Below are the code and all the weights of a small trained network. Each question names an input and a class and asks about switching units off, where a switched-off unit gives its printed mean instead of its output.

import numpy as np


def w(rows, s, z=0):
    codes = np.array(rows[::2]) - 128.0
    scale = np.full(codes.shape[1], s)
    scale[-1] = z or s
    return codes * scale


def f(y):
    return np.maximum(y, 0)


def log_softmax(a):
    a = a - a.max(-1, keepdims=True)
    return a - np.log(np.exp(a).sum(-1, keepdims=True))


def net(x, mask):
    res = np.array(x, float).reshape(1, 8) / 4 @ E
    y = f(res @ A[0][:, :-1].T + A[0][:, -1])
    res = res + np.where(mask, y, B[0][:, -1]) @ B[0][:, :-1]
    return log_softmax(res[-1] @ U[:, :-1].T + U[:, -1])


A, B = {}, {}
E = w([
[229,254,67],'x0',
[247,120,206],'x1',
[32,88,33],'x2',
[114,154,139],'x3',
[141,92,107],'x4',
[122,141,137],'x5',
[132,120,125],'x6',
[130,131,128],'x7',
],0.0061)
A[0] = w([
[104,126,123,176],'N0',
[144,56,181,86],'N1',
[114,97,112,89],'N2',
[145,99,119,156],'N3',
[106,85,227,254],'N4',
[56,116,89,116],'N5',
[70,153,127,187],'N6',
[51,61,115,92],'N7',
[124,188,63,202],'N8',
[133,153,71,224],'N9',
[98,100,86,78],'N10',
[147,191,33,217],'N11',
[111,83,204,235],'N12',
[249,151,147,120],'N13',
[145,104,86,158],'N14',
[158,83,53,169],'N15',
[84,112,74,90],'N16',
[65,77,113,113],'N17',
],0.011,0.0039)
B[0] = w([
[141,131,96,162],'N0',
[97,117,198,181],'N1',
[130,164,126,146],'N2',
[120,133,150,150],'N3',
[97,32,101,244],'N4',
[159,161,65,194],'N5',
[148,122,74,184],'N6',
[197,209,77,205],'N7',
[118,52,157,206],'N8',
[105,80,187,195],'N9',
[122,168,106,162],'N10',
[93,57,168,228],'N11',
[107,52,97,225],'N12',
[152,255,184,255],'N13',
[119,107,115,154],'N14',
[100,107,109,171],'N15',
[151,144,100,175],'N16',
[146,210,78,194],'N17',
],0.014,0.0073)
U = w([
[42,40,66,204],'0',
[58,56,253,179],'1',
[164,242,113,2],'2',
],0.0052,0.0023)

Each question gives the input, the list of numbers given to net, and the class t.
The units are the neurons (one row each of A and B). Each row of codes is followed by its name. A weight is (code - 128) times the scale printed after its matrix; where a second scale follows, it is the last column's (A, B and U).
mask holds one flag per neuron, in row order. A switched-off neuron (its flag False) gives its mean, the last column of its row in B, instead of its output. The means were averaged over made-up inputs and are rounded, as every weight is.
A unit's drop is (log p(t) with every unit on - log p(t) with that unit switched off) / (log p(t) with every unit on - log p(t) with every unit switched off).
The circuit of an input: a set's keep is (log p(t) with only the set's units on - log p(t) with every unit switched off) / (log p(t) with every unit on - log p(t) with every unit switched off). Starting from the 12 units with the biggest drops (on a tie, the unit counted first), units are removed one at a time, each time the one whose removal leaves the highest keep (on an exact tie, the one counted first), for as long as the keep stays at least 0.8.
circuit, biggest first: the units of the circuit, biggest drop first
most important unit: the unit with the biggest drop
k most important neurons: the k neurons with the biggest drops, biggest first
drop when u is switched off: that unit's drop, to one decimal
input [-1,-6,5,-4,6,6,0,6], class 2: circuit, biggest first : N7, N17
input [6,0,-5,-5,8,-7,2,1], class 1: 3 most important neurons : N11, N7, N17
input [4,-5,-8,-4,-1,0,4,-3], class 1: circuit, biggest first : N7, N17, N5
input [6,-1,-6,-2,4,-2,4,5], class 1: 3 most important neurons : N11, N7, N17
input [-3,-4,3,1,3,2,-3,0], class 2: circuit, biggest first : N7, N17
input [-6,-2,3,-5,2,8,0,1], class 2: most important unit : N7
input [-4,-2,2,-1,7,-7,3,-4], class 2: 4 most important neurons : N7, N17, N11, N8
input [5,-3,-6,7,-2,-5,6,1], class 1: drop when N11 is switched off : 0.3
input [-3,-3,8,0,0,5,2,4], class 2: drop when N7 is switched off : 0.2
input [-6,-8,5,5,-8,3,-4,-4], class 2: drop when N7 is switched off : 0.1
